Here is a tiny trained network, its code and every weight. The questions are about switching its units off for an input and a target symbol, where a switched-off unit gives its printed mean instead of its output.

import numpy as np


def w(rows, s, z=0):
    codes = np.array(rows[::2]) - 128.0
    scale = np.full(codes.shape[1], s)
    scale[-1] = z or s
    return codes * scale


def norm(h):
    return h / np.sqrt((h * h).mean(-1, keepdims=True) + 1e-5)


def softmax(a):
    e = np.exp(a - a.max(-1, keepdims=True))
    return e / e.sum(-1, keepdims=True)


def log_softmax(a):
    a = a - a.max(-1, keepdims=True)
    return a - np.log(np.exp(a).sum(-1, keepdims=True))


def net(x, mask):
    ids = ['ΓΨβεηλμξπσφω'.index(c) for c in x.split()]
    T = len(ids)
    res = E[ids] + P[:T]
    u = 0
    for l in range(3):
        r = norm(res)
        for j in range(2):
            rows = slice(3 * j, 3 * j + 3)
            q, k, v = (r @ M[l][rows].T for M in (Q, K, V))
            z = softmax(np.where(np.tri(T) > 0, q @ k.T / 3**0.5, -1e9)) @ v
            o = O[l][rows]
            res = res + np.where(mask[u + j], z, o[:, -1]) @ o[:, :-1]
        u += 2
    return log_softmax(norm(res)[-1] @ U[:, :-1].T + U[:, -1])


Q, K, V, O = {}, {}, {}, {}
E = w([
[166,250,142,130],'Γ',
[125,146,194,94],'Ψ',
[117,161,97,99],'β',
[102,106,106,112],'ε',
[169,90,25,114],'η',
[132,94,37,175],'λ',
[167,36,126,79],'μ',
[157,164,114,150],'ξ',
[158,162,123,152],'π',
[157,164,121,144],'σ',
[98,45,161,179],'φ',
[79,167,124,153],'ω',
],0.014)
P = w([
[125,7,255,203],'0',
[132,132,195,121],'1',
[116,116,199,112],'2',
[128,129,179,106],'3',
[129,139,175,97],'4',
[135,158,166,83],'5',
[179,249,148,72],'6',
],0.0029)
Q[0] = w([
[208,64,254,54],'L0H0',
[44,143,235,230],'L0H0',
[41,111,190,172],'L0H0',
[113,122,236,153],'L0H1',
[151,208,130,176],'L0H1',
[219,174,53,48],'L0H1',
],0.0054)
K[0] = w([
[195,175,239,75],'L0H0',
[14,182,176,186],'L0H0',
[83,160,167,210],'L0H0',
[174,139,129,117],'L0H1',
[101,149,131,77],'L0H1',
[73,147,253,120],'L0H1',
],0.0071)
V[0] = w([
[185,7,29,134],'L0H0',
[154,195,244,118],'L0H0',
[255,77,205,8],'L0H0',
[167,76,230,11],'L0H1',
[241,44,120,19],'L0H1',
[204,177,2,119],'L0H1',
],0.0046)
O[0] = w([
[230,97,136,122,61],'L0H0',
[50,170,168,116,137],'L0H0',
[154,93,255,73,6],'L0H0',
[100,92,224,84,47],'L0H1',
[79,88,179,158,2],'L0H1',
[106,97,66,144,123],'L0H1',
],0.0069,0.0032)
Q[1] = w([
[91,51,134,176],'L1H0',
[80,152,112,160],'L1H0',
[161,192,179,136],'L1H0',
[254,135,173,120],'L1H1',
[126,133,184,91],'L1H1',
[161,98,210,66],'L1H1',
],0.0083)
K[1] = w([
[137,74,129,193],'L1H0',
[80,85,108,106],'L1H0',
[128,169,201,146],'L1H0',
[54,254,172,138],'L1H1',
[55,157,156,71],'L1H1',
[68,144,202,65],'L1H1',
],0.0084)
V[1] = w([
[115,3,124,153],'L1H0',
[121,83,101,151],'L1H0',
[189,169,65,68],'L1H0',
[192,109,134,109],'L1H1',
[41,233,172,67],'L1H1',
[120,154,75,147],'L1H1',
],0.0034)
O[1] = w([
[56,137,39,157,6],'L1H0',
[119,101,213,198,119],'L1H0',
[195,187,73,47,187],'L1H0',
[104,50,66,177,92],'L1H1',
[112,251,54,13,137],'L1H1',
[198,78,173,103,214],'L1H1',
],0.0033,0.0018)
Q[2] = w([
[38,110,46,19],'L2H0',
[167,229,26,56],'L2H0',
[218,220,100,120],'L2H0',
[253,154,93,37],'L2H1',
[161,239,25,20],'L2H1',
[150,223,23,53],'L2H1',
],0.0061)
K[2] = w([
[62,195,104,207],'L2H0',
[85,84,85,210],'L2H0',
[157,88,97,135],'L2H0',
[85,236,126,116],'L2H1',
[2,200,71,165],'L2H1',
[35,170,70,190],'L2H1',
],0.0081)
V[2] = w([
[166,163,110,86],'L2H0',
[242,118,150,5],'L2H0',
[190,254,139,111],'L2H0',
[198,216,140,30],'L2H1',
[194,125,173,61],'L2H1',
[136,88,41,177],'L2H1',
],0.0054)
O[2] = w([
[74,82,63,132,146],'L2H0',
[136,11,81,32,4],'L2H0',
[80,2,169,203,217],'L2H0',
[221,83,191,100,143],'L2H1',
[198,145,111,82,10],'L2H1',
[74,60,161,92,188],'L2H1',
],0.0054,0.0029)
U = w([
[186,73,23,190,148],'Γ',
[176,97,239,185,110],'Ψ',
[19,231,7,211,129],'β',
[31,86,58,2,112],'ε',
[112,107,112,141,2],'η',
[137,185,167,117,120],'λ',
[147,89,128,204,47],'μ',
[166,33,205,58,236],'ξ',
[204,45,48,100,235],'π',
[144,108,222,238,67],'σ',
[61,69,155,137,116],'φ',
[55,132,249,46,196],'ω',
],0.0086,0.0046)

Each question gives the input, a string of symbols that net reads in full, and the target symbol t.
The units are the heads (3 rows each of Q, K, V and O). Each row of codes is followed by its name. A weight is (code - 128) times the scale printed after its matrix; where a second scale follows, it is the last column's (O and U).
mask holds one flag per head, layer by layer. A switched-off head (its flag False) gives its mean, the last column of its rows in O, instead of its output. The means were averaged over made-up inputs and are rounded, as every weight is.
A unit's drop is (log p(t) with every unit on - log p(t) with that unit switched off) / (log p(t) with every unit on - log p(t) with every unit switched off).
The circuit of an input: a set's keep is (log p(t) with only the set's units on - log p(t) with every unit switched off) / (log p(t) with every unit on - log p(t) with every unit switched off). Starting from all 6 units, units are removed one at a time, each time the one whose removal leaves the highest keep (on an exact tie, the one counted first), for as long as the keep stays at least 0.8.
units of the circuit, in order: the units of the circuit, biggest drop first
which heads matter: for each layer, one digit per head in row order, 1 if its drop is at least 0.15 and else 0, layers parted by /
drop of u: that unit's drop, to one decimal
input π λ λ β, target Γ: units of the circuit, in order => [L0H0]
input ω σ β Ψ β, target ω: units of the circuit, in order => [L0H0, L0H1]
input ε μ Γ π β, target ξ: which heads matter => 10 / 00 / 00
input σ η β β, target π: which heads matter => 10 / 00 / 00
input μ η φ η σ, target π: which heads matter => 10 / 00 / 10
input π ω π η ξ, target π: units of the circuit, in order => [L0H0, L2H0]
input β ω η π, target π: which heads matter => 00 / 01 / 10
input ω η σ, target π: which heads matter => 01 / 00 / 10
input ξ π λ β σ, target Γ: which heads matter => 11 / 00 / 10
input ω β λ Γ λ σ, target Γ: which heads matter => 11 / 00 / 00
input ω π ξ ω β η ε, target π: which heads matter => 11 / 00 / 00
input μ β Γ β, target ξ: units of the circuit, in order => [L0H0, L2H1]
input β η π, target π: units of the circuit, in order => [L2H0, L0H0]
input σ ω φ ω ε φ, target β: which heads matter => 10 / 00 / 01
input β Ψ β, target ω: units of the circuit, in order => [L0H1]
input η μ σ μ σ, target ξ: drop of L2H0 => 0.2
input σ π β Γ π Ψ σ, target ω: drop of L2H1 => -0.1
input ω η ω ε λ ε, target Γ: drop of L0H0 => 1.4
